Below is a small trained network, with its code and all its weights. Each question gives an input and a target symbol and asks what happens when units are switched off, that is, made to give their printed mean instead of their output.

import numpy as np


def w(rows, s, z=0):
    codes = np.array(rows[::2]) - 128.0
    scale = np.full(codes.shape[1], s)
    scale[-1] = z or s
    return codes * scale


def norm(h):
    return h / np.sqrt((h * h).mean(-1, keepdims=True) + 1e-5)


def f(y):
    return y / 2 * (1 + np.tanh(0.7978845608 * (y + 0.044715 * y**3)))


def softmax(a):
    e = np.exp(a - a.max(-1, keepdims=True))
    return e / e.sum(-1, keepdims=True)


def log_softmax(a):
    a = a - a.max(-1, keepdims=True)
    return a - np.log(np.exp(a).sum(-1, keepdims=True))


def net(x, mask):
    ids = ['ΛΞΦΨβδηθσ'.index(c) for c in x.split()]
    T = len(ids)
    res = E[ids] + P[:T]
    u = 0
    for l in range(3):
        r = norm(res)
        for j in range(2):
            rows = slice(2 * j, 2 * j + 2)
            q, k, v = (r @ M[l][rows].T for M in (Q, K, V))
            z = softmax(np.where(np.tri(T) > 0, q @ k.T / 2**0.5, -1e9)) @ v
            o = O[l][rows]
            res = res + np.where(mask[u + j], z, o[:, -1]) @ o[:, :-1]
        u += 2
        y = f(norm(res) @ A[l][:, :-1].T + A[l][:, -1])
        res = res + np.where(mask[u : u + 4], y, B[l][:, -1]) @ B[l][:, :-1]
        u += 4
    return log_softmax(norm(res)[-1] @ U[:, :-1].T + U[:, -1])


Q, K, V, O, A, B = {}, {}, {}, {}, {}, {}
E = w([
[108,203,103,239],'Λ',
[7,98,140,176],'Ξ',
[82,136,152,128],'Φ',
[155,180,94,128],'Ψ',
[100,107,250,134],'β',
[46,157,145,132],'δ',
[58,126,255,185],'η',
[82,32,117,180],'θ',
[159,128,207,182],'σ',
],0.015)
P = w([
[152,161,168,148],'0',
[147,165,165,146],'1',
[154,166,152,137],'2',
[156,167,142,131],'3',
[161,153,126,118],'4',
[161,150,124,107],'5',
[170,150,104,105],'6',
[229,108,2,56],'7',
],0.0054)
Q[0] = w([
[78,121,138,233],'L0H0',
[105,98,206,150],'L0H0',
[98,24,207,2],'L0H1',
[225,90,253,103],'L0H1',
],0.0063)
K[0] = w([
[107,58,136,113],'L0H0',
[54,40,68,175],'L0H0',
[110,81,180,173],'L0H1',
[85,1,159,99],'L0H1',
],0.0083)
V[0] = w([
[121,108,196,81],'L0H0',
[124,221,137,2],'L0H0',
[156,136,131,161],'L0H1',
[113,199,130,228],'L0H1',
],0.0055)
O[0] = w([
[182,129,120,117,160],'L0H0',
[66,172,168,72,76],'L0H0',
[63,113,30,236,140],'L0H1',
[171,223,3,66,254],'L0H1',
],0.0036,0.0041)
A[0] = w([
[158,157,2,172,159],'L0N0',
[228,167,144,169,250],'L0N1',
[183,66,158,186,240],'L0N2',
[49,58,127,104,180],'L0N3',
],0.0086,0.0013)
B[0] = w([
[135,186,158,133,253],'L0N0',
[183,61,225,147,235],'L0N1',
[65,161,189,141,227],'L0N2',
[171,254,89,157,214],'L0N3',
],0.0098,0.0025)
Q[1] = w([
[146,68,253,111],'L1H0',
[115,113,180,123],'L1H0',
[79,205,53,167],'L1H1',
[62,156,166,138],'L1H1',
],0.012)
K[1] = w([
[36,70,217,53],'L1H0',
[104,14,160,153],'L1H0',
[104,198,3,186],'L1H1',
[11,86,122,93],'L1H1',
],0.007)
V[1] = w([
[129,74,183,136],'L1H0',
[251,33,105,89],'L1H0',
[2,120,97,147],'L1H1',
[154,20,88,55],'L1H1',
],0.007)
O[1] = w([
[89,163,42,72,128],'L1H0',
[177,157,219,132,8],'L1H0',
[196,177,2,64,174],'L1H1',
[60,224,41,207,2],'L1H1',
],0.0061,0.0091)
A[1] = w([
[51,254,100,173,103],'L1N0',
[4,92,123,113,137],'L1N1',
[82,79,171,90,125],'L1N2',
[203,174,138,191,2],'L1N3',
],0.0072,0.0043)
B[1] = w([
[245,177,194,139,153],'L1N0',
[150,193,55,61,233],'L1N1',
[3,180,85,108,249],'L1N2',
[2,195,197,136,99],'L1N3',
],0.0097,0.0018)
Q[2] = w([
[136,72,48,217],'L2H0',
[38,57,174,253],'L2H0',
[104,145,172,162],'L2H1',
[137,73,235,249],'L2H1',
],0.0074)
K[2] = w([
[43,43,16,104],'L2H0',
[3,200,147,19],'L2H0',
[12,92,192,134],'L2H1',
[77,151,179,16],'L2H1',
],0.0073)
V[2] = w([
[193,215,184,104],'L2H0',
[159,46,101,75],'L2H0',
[16,254,180,139],'L2H1',
[127,181,39,195],'L2H1',
],0.0051)
O[2] = w([
[201,188,151,1,254],'L2H0',
[229,75,150,101,109],'L2H0',
[111,194,167,96,186],'L2H1',
[171,217,229,196,105],'L2H1',
],0.0068,0.0018)
A[2] = w([
[50,98,197,156,204],'L2N0',
[173,180,196,144,64],'L2N1',
[180,103,159,2,154],'L2N2',
[63,242,68,108,252],'L2N3',
],0.0097,0.0029)
B[2] = w([
[188,113,28,223,199],'L2N0',
[113,100,223,2,156],'L2N1',
[68,67,121,94,254],'L2N2',
[145,167,173,194,253],'L2N3',
],0.0078,0.0066)
U = w([
[139,188,232,101,183],'Λ',
[244,199,135,158,18],'Ξ',
[96,34,74,59,64],'Φ',
[128,97,206,25,191],'Ψ',
[9,65,142,133,86],'β',
[142,179,37,54,85],'δ',
[69,205,123,201,93],'η',
[157,72,68,193,254],'θ',
[141,44,214,171,67],'σ',
],0.015,0.0059)

Each question gives the input, a string of symbols that net reads in full, and the target symbol t.
The units are the heads (2 rows each of Q, K, V and O) and the neurons (one row each of A and B). Each row of codes is followed by its name. A weight is (code - 128) times the scale printed after its matrix; where a second scale follows, it is the last column's (O, A, B and U).
mask holds one flag per unit, layer by layer, with each layer's heads first. A switched-off unit (its flag False) gives its mean, the last column of its rows in O or B, instead of its output. The means were averaged over made-up inputs and are rounded, as every weight is.
A unit's drop is (log p(t) with every unit on - log p(t) with that unit switched off) / (log p(t) with every unit on - log p(t) with every unit switched off).
The circuit of an input: a set's keep is (log p(t) with only the set's units on - log p(t) with every unit switched off) / (log p(t) with every unit on - log p(t) with every unit switched off). Starting from the 12 units with the biggest drops (on a tie, the unit counted first), units are removed one at a time, each time the one whose removal leaves the highest keep (on an exact tie, the one counted first), for as long as the keep stays at least 0.8.
units of the circuit, in order: the units of the circuit, biggest drop first
k most important neurons: the k neurons with the biggest drops, biggest first
top k neurons in layer l: the k neurons of layer l with the biggest drops, biggest first
drop when u is switched off: that unit's drop, to one decimal
input β β Ψ σ Φ Φ Ψ δ, target Ψ: units of the circuit, in order	(L1H0)
input δ Ξ δ, target δ: 2 most important neurons	(L0N1; L1N2)
input η η δ η θ Ξ, target θ: units of the circuit, in order	(L0N2; L1H1; L2H0)
input δ Λ δ σ, target σ: units of the circuit, in order	(L0N1; L1H1)
input δ δ δ, target δ: 2 most important neurons	(L0N1; L0N0)
input Λ Ξ η Φ, target Φ: units of the circuit, in order	(L0N2; L2N2)
input β δ Ξ Λ δ δ, target Λ: 4 most important neurons	(L2N3; L2N0; L0N1; L1N3)
input Ξ β Ψ δ, target Ψ: 4 most important neurons	(L1N2; L2N0; L2N2; L0N2)
input Ξ Ψ Ξ, target Ξ: 2 most important neurons	(L0N0; L0N1)
input η η Λ δ θ Φ, target θ: 3 most important neurons	(L0N3; L0N1; L1N3)
input δ θ δ Ξ Λ η, target η: 2 most important neurons	(L1N2; L0N3)
input Λ Λ Λ η Φ δ, target Λ: 4 most important neurons	(L2N3; L2N0; L1N0; L1N3)
input θ β δ, target θ: top 2 neurons in layer 1	(L1N2; L1N3)
input δ θ Φ, target θ: units of the circuit, in order	(L2H0)
input Φ θ θ η η δ, target θ: top 2 neurons in layer 0	(L0N2; L0N3)
input δ δ δ η Φ θ Φ β, target θ: top 2 neurons in layer 1	(L1N2; L1N0)
input Ψ δ β Ψ θ δ β, target β: top 2 neurons in layer 1	(L1N2; L1N0)
input δ Ξ δ θ δ η, target θ: top 2 neurons in layer 2	(L2N0; L2N1)
input Ψ Ψ Λ η Λ η Ψ, target Ψ: drop when L0N0 is switched off	0.0
input β η σ Φ δ δ σ, target σ: drop when L0N1 is switched off	1.7
input θ δ η, target θ: drop when L2H0 is switched off	0.2
input δ σ η Λ, target Λ: top neuron in layer 0	(L0N0)
input β Ψ Ξ Ξ δ Λ, target Λ: drop when L1N3 is switched off	0.2
input η Λ δ Ξ, target Λ: top 2 neurons in layer 2	(L2N0; L2N1)
